Below is a small trained network, with its code and all its weights. Each question gives an input and a class and asks what happens when units are switched off, that is, made to give their printed mean instead of their output.

import numpy as np


def w(rows, s, z=0):
    codes = np.array(rows[::2]) - 128.0
    scale = np.full(codes.shape[1], s)
    scale[-1] = z or s
    return codes * scale


def norm(h):
    return h / np.sqrt((h * h).mean(-1, keepdims=True) + 1e-5)


def f(y):
    return np.maximum(y, 0)


def log_softmax(a):
    a = a - a.max(-1, keepdims=True)
    return a - np.log(np.exp(a).sum(-1, keepdims=True))


def net(x, mask):
    res = np.array(x, float).reshape(1, 8) / 4 @ E
    u = 0
    for l in range(2):
        y = f(norm(res) @ A[l][:, :-1].T + A[l][:, -1])
        res = res + np.where(mask[u : u + 10], y, B[l][:, -1]) @ B[l][:, :-1]
        u += 10
    return log_softmax(norm(res)[-1] @ U[:, :-1].T + U[:, -1])


A, B = {}, {}
E = w([
[172,95,104,123,173,72,20,3,39,155,153],'x0',
[109,129,140,128,146,132,141,114,116,123,113],'x1',
[215,111,205,110,63,127,146,124,126,142,7],'x2',
[201,159,247,42,203,92,95,153,175,78,191],'x3',
[138,126,120,126,131,132,128,137,122,125,125],'x4',
[120,126,136,127,125,126,129,119,131,127,130],'x5',
[142,127,115,130,131,132,128,144,124,130,126],'x6',
[119,130,135,127,136,132,136,119,124,123,120],'x7',
],0.0039)
A[0] = w([
[73,87,172,126,162,136,140,95,137,109,108,212],'L0N0',
[42,146,131,150,49,186,202,219,195,95,101,168],'L0N1',
[127,126,34,82,129,116,138,65,112,156,140,250],'L0N2',
[171,119,147,102,61,94,106,105,86,166,35,68],'L0N3',
[57,147,104,165,144,130,145,212,157,115,156,45],'L0N4',
[94,90,131,120,88,97,106,151,153,155,201,163],'L0N5',
[216,101,189,120,97,145,150,117,144,131,41,103],'L0N6',
[207,119,194,147,70,105,137,108,133,139,25,184],'L0N7',
[197,154,233,87,208,138,88,142,151,84,191,37],'L0N8',
[147,146,253,71,194,125,197,245,204,101,201,83],'L0N9',
],0.005,0.0022)
B[0] = w([
[226,134,74,140,115,147,93,194,138,148,167,160],'L0N0',
[186,111,126,71,170,36,145,129,88,184,161,254],'L0N1',
[133,105,217,175,103,133,155,154,153,73,183,199],'L0N2',
[121,117,19,128,182,171,131,87,139,102,82,190],'L0N3',
[135,94,72,133,113,201,178,113,160,137,178,183],'L0N4',
[141,143,132,159,174,183,164,138,93,120,125,162],'L0N5',
[24,157,155,182,103,3,81,176,121,194,174,201],'L0N6',
[167,65,186,60,41,230,123,96,93,118,97,220],'L0N7',
[186,101,93,88,166,66,214,181,119,195,156,211],'L0N8',
[51,160,117,192,119,195,60,94,185,62,60,242],'L0N9',
],0.0071)
A[1] = w([
[84,143,205,213,24,189,53,111,93,52,140,95],'L1N0',
[56,76,231,182,21,181,14,133,166,95,18,152],'L1N1',
[22,89,137,249,100,171,39,142,184,2,140,89],'L1N2',
[214,100,112,86,98,155,155,53,116,121,40,98],'L1N3',
[176,102,166,71,165,176,103,142,88,166,168,159],'L1N4',
[122,163,197,119,214,106,99,180,148,87,103,1],'L1N5',
[55,217,166,121,97,228,69,171,199,84,91,107],'L1N6',
[109,109,90,63,72,159,218,186,139,156,135,150],'L1N7',
[126,69,211,65,48,121,98,137,99,233,98,112],'L1N8',
[124,135,208,84,50,69,121,215,152,163,85,109],'L1N9',
],0.0067,0.00089)
B[1] = w([
[63,91,96,181,134,178,99,205,80,134,137,202],'L1N0',
[172,70,138,169,145,162,182,99,151,119,255,254],'L1N1',
[140,162,146,85,117,52,94,117,129,150,44,224],'L1N2',
[115,172,132,50,108,162,114,96,173,146,84,195],'L1N3',
[80,140,124,168,90,116,175,105,154,134,136,184],'L1N4',
[106,121,120,150,90,115,126,49,119,139,165,167],'L1N5',
[143,129,106,129,158,199,141,219,88,84,135,189],'L1N6',
[139,142,174,149,149,95,101,62,147,107,178,202],'L1N7',
[119,211,106,120,166,68,105,142,144,96,44,252],'L1N8',
[145,113,169,58,71,105,145,128,67,175,72,212],'L1N9',
],0.0098,0.008)
U = w([
[125,127,114,175,170,74,162,88,150,137,229,246],'0',
[141,169,157,63,101,80,143,73,133,151,66,219],'1',
[127,172,86,133,195,175,113,190,160,69,111,118],'2',
[169,78,188,109,100,181,162,206,73,113,132,6],'3',
[60,88,114,208,127,102,59,167,60,143,117,48],'4',
[103,71,98,144,97,248,90,78,128,121,101,52],'5',
],0.011,0.0014)

Each question gives the input, the list of numbers given to net, and the class t.
The units are the neurons (one row each of A and B). Each row of codes is followed by its name. A weight is (code - 128) times the scale printed after its matrix; where a second scale follows, it is the last column's (A, B and U).
mask holds one flag per neuron, layer by layer. A switched-off neuron (its flag False) gives its mean, the last column of its row in B, instead of its output. The means were averaged over made-up inputs and are rounded, as every weight is.
A unit's drop is (log p(t) with every unit on - log p(t) with that unit switched off) / (log p(t) with every unit on - log p(t) with every unit switched off).
The circuit of an input: a set's keep is (log p(t) with only the set's units on - log p(t) with every unit switched off) / (log p(t) with every unit on - log p(t) with every unit switched off). Starting from the 12 units with the biggest drops (on a tie, the unit counted first), units are removed one at a time, each time the one whose removal leaves the highest keep (on an exact tie, the one counted first), for as long as the keep stays at least 0.8.
circuit, biggest first: the units of the circuit, biggest drop first
k most important neurons: the k neurons with the biggest drops, biggest first
k most important neurons of layer l: the k neurons of layer l with the biggest drops, biggest first
input [5,7,-7,-2,0,-6,-3,7], class 4: 2 most important neurons	[L0N1, L0N8]
input [-5,0,-8,5,-1,2,0,8], class 2: circuit, biggest first	[L0N9]
input [7,-8,1,-7,-7,-3,6,3], class 5: circuit, biggest first	[L0N6, L0N1]
input [1,-3,2,-7,4,-6,5,-8], class 5: 2 most important neurons	[L0N8, L0N1]
input [-3,-3,7,5,-8,3,2,-4], class 3: circuit, biggest first	[L0N9, L1N1, L1N9, L1N6]
input [6,4,8,-6,1,4,6,2], class 5: circuit, biggest first	[L0N1, L0N3]
input [-1,-7,-2,5,3,-2,2,4], class 2: 3 most important neurons of layer 0	[L0N9, L0N8, L0N1]
input [-4,-3,1,3,-2,3,-8,3], class 3: 3 most important neurons	[L0N9, L1N6, L0N3]
input [-6,3,5,5,-5,-8,-6,4], class 3: 4 most important neurons	[L0N9, L1N1, L1N9, L1N6]
input [5,2,0,0,-5,-3,-7,-3], class 4: circuit, biggest first	[L0N1, L1N0]
input [-3,8,-3,1,2,4,3,-3], class 2: 3 most important neurons	[L0N9, L0N8, L1N1]
input [2,-4,7,-7,-7,2,0,8], class 5: 3 most important neurons of layer 0	[L0N8, L0N1, L0N3]
input [-1,3,7,5,1,5,-2,5], class 3: 3 most important neurons of layer 0	[L0N9, L0N1, L0N6]
input [-2,-8,-1,-4,-4,4,1,-8], class 0: most important neuron	[L0N7]
input [-1,-7,6,5,7,-5,2,6], class 3: 4 most important neurons	[L0N9, L0N1, L1N1, L0N6]
input [-3,3,-1,0,-3,4,-7,-6], class 0: 2 most important neurons of layer 1	[L1N8, L1N2]
input [-8,-3,0,-7,6,1,8,-6], class 0: 4 most important neurons	[L0N7, L0N4, L1N7, L1N2]
input [0,-8,-4,-8,5,7,-4,-4], class 0: 3 most important neurons	[L0N9, L0N7, L0N6]
input [-3,-5,-7,8,2,-7,2,8], class 2: 2 most important neurons	[L0N9, L1N6]
input [1,-1,1,-3,3,-2,6,-4], class 5: circuit, biggest first	[L0N1]
input [2,-1,1,-6,7,6,-6,0], class 5: 2 most important neurons	[L0N6, L0N1]
input [-2,1,-3,8,7,0,8,5], class 2: 3 most important neurons	[L0N9, L1N6, L0N8]
input [8,-1,1,-3,0,-1,-1,8], class 5: 2 most important neurons of layer 0	[L0N6, L0N1]
input [5,-7,6,-1,-3,5,7,-3], class 5: 2 most important neurons of layer 0	[L0N1, L0N8]
